Here is a tiny trained network, its code and every weight. The questions are about switching its units off for an input and a class, where a switched-off unit gives its printed mean instead of its output.

import numpy as np


def w(rows, s, z=0):
    codes = np.array(rows[::2]) - 128.0
    scale = np.full(codes.shape[1], s)
    scale[-1] = z or s
    return codes * scale


def norm(h):
    return h / np.sqrt((h * h).mean(-1, keepdims=True) + 1e-5)


def f(y):
    return y / 2 * (1 + np.tanh(0.7978845608 * (y + 0.044715 * y**3)))


def log_softmax(a):
    a = a - a.max(-1, keepdims=True)
    return a - np.log(np.exp(a).sum(-1, keepdims=True))


def net(x, mask):
    res = np.array(x, float).reshape(1, 8) / 4 @ E
    u = 0
    for l in range(3):
        y = f(norm(res) @ A[l][:, :-1].T + A[l][:, -1])
        res = res + np.where(mask[u : u + 3], y, B[l][:, -1]) @ B[l][:, :-1]
        u += 3
    return log_softmax(norm(res)[-1] @ U[:, :-1].T + U[:, -1])


A, B = {}, {}
E = w([
[121,107,162,125],'x0',
[101,132,139,152],'x1',
[159,169,89,98],'x2',
[155,103,115,114],'x3',
[229,188,201,246],'x4',
[132,76,129,146],'x5',
[142,119,135,118],'x6',
[147,130,124,107],'x7',
],0.013)
A[0] = w([
[210,155,232,210,166],'0.n0',
[162,32,255,53,31],'0.n1',
[149,243,159,126,3],'0.n2',
],0.0088,0.0033)
B[0] = w([
[58,191,55,126,253],'0.n0',
[46,75,255,72,152],'0.n1',
[170,79,217,106,151],'0.n2',
],0.0085,0.0075)
A[1] = w([
[164,197,16,106,193],'1.n0',
[82,247,135,86,92],'1.n1',
[106,145,117,86,3],'1.n2',
],0.012,0.005)
B[1] = w([
[127,83,236,124,253],'1.n0',
[159,10,130,167,199],'1.n1',
[183,200,91,40,125],'1.n2',
],0.011,0.0078)
A[2] = w([
[180,104,253,56,27],'2.n0',
[230,183,125,196,169],'2.n1',
[169,229,162,139,5],'2.n2',
],0.012,0.0013)
B[2] = w([
[109,51,188,201,254],'2.n0',
[251,223,119,101,215],'2.n1',
[176,182,16,42,162],'2.n2',
],0.011,0.0069)
U = w([
[65,109,199,190,210],'0',
[79,253,47,17,255],'1',
[58,87,207,217,58],'2',
[99,55,170,228,38],'3',
],0.0069,0.0038)

Each question gives the input, the list of numbers given to net, and the class t.
The units are the neurons (one row each of A and B). Each row of codes is followed by its name. A weight is (code - 128) times the scale printed after its matrix; where a second scale follows, it is the last column's (A, B and U).
mask holds one flag per neuron, layer by layer. A switched-off neuron (its flag False) gives its mean, the last column of its row in B, instead of its output. The means were averaged over made-up inputs and are rounded, as every weight is.
A unit's drop is (log p(t) with every unit on - log p(t) with that unit switched off) / (log p(t) with every unit on - log p(t) with every unit switched off).
unit that matters most: the unit with the biggest drop
k most important neurons: the k neurons with the biggest drops, biggest first
k most important neurons of layer l: the k neurons of layer l with the biggest drops, biggest first
drop when u is switched off: that unit's drop, to one decimal
input [-8,-6,0,3,-3,-1,1,0], class 0: unit that matters most : 1.n0
input [-4,-7,8,4,-1,-5,6,1], class 2: 2 most important neurons : (1.n0, 2.n0)
input [1,-8,0,-6,8,-2,-1,1], class 1: 3 most important neurons : (2.n2, 2.n1, 2.n0)
input [0,6,3,-5,-5,-8,-6,6], class 3: 2 most important neurons : (1.n1, 1.n0)
input [7,-8,-5,0,8,-7,5,5], class 1: 2 most important neurons : (1.n0, 2.n2)
input [4,6,1,-4,7,-7,-2,-8], class 1: 2 most important neurons : (2.n2, 2.n0)
input [2,-8,2,5,7,1,-4,-6], class 1: 2 most important neurons of layer 2 : (2.n2, 2.n1)
input [-3,5,8,8,-5,-2,-2,-4], class 2: 2 most important neurons : (1.n0, 0.n0)
input [-1,-3,-2,-6,-5,4,-1,-2], class 1: 3 most important neurons : (2.n0, 1.n0, 1.n1)
input [-3,-5,8,4,8,2,-7,3], class 1: 2 most important neurons of layer 2 : (2.n2, 2.n1)
input [5,-6,6,-8,-2,-7,2,-8], class 3: drop when 1.n1 is switched off : 0.1
input [4,-5,4,5,-3,-8,-6,-1], class 3: drop when 1.n2 is switched off : 0.0
input [1,2,-7,0,8,6,-7,-2], class 1: drop when 1.n0 is switched off : 0.3
input [-8,1,8,4,-3,-2,-1,-6], class 0: drop when 1.n0 is switched off : 0.7
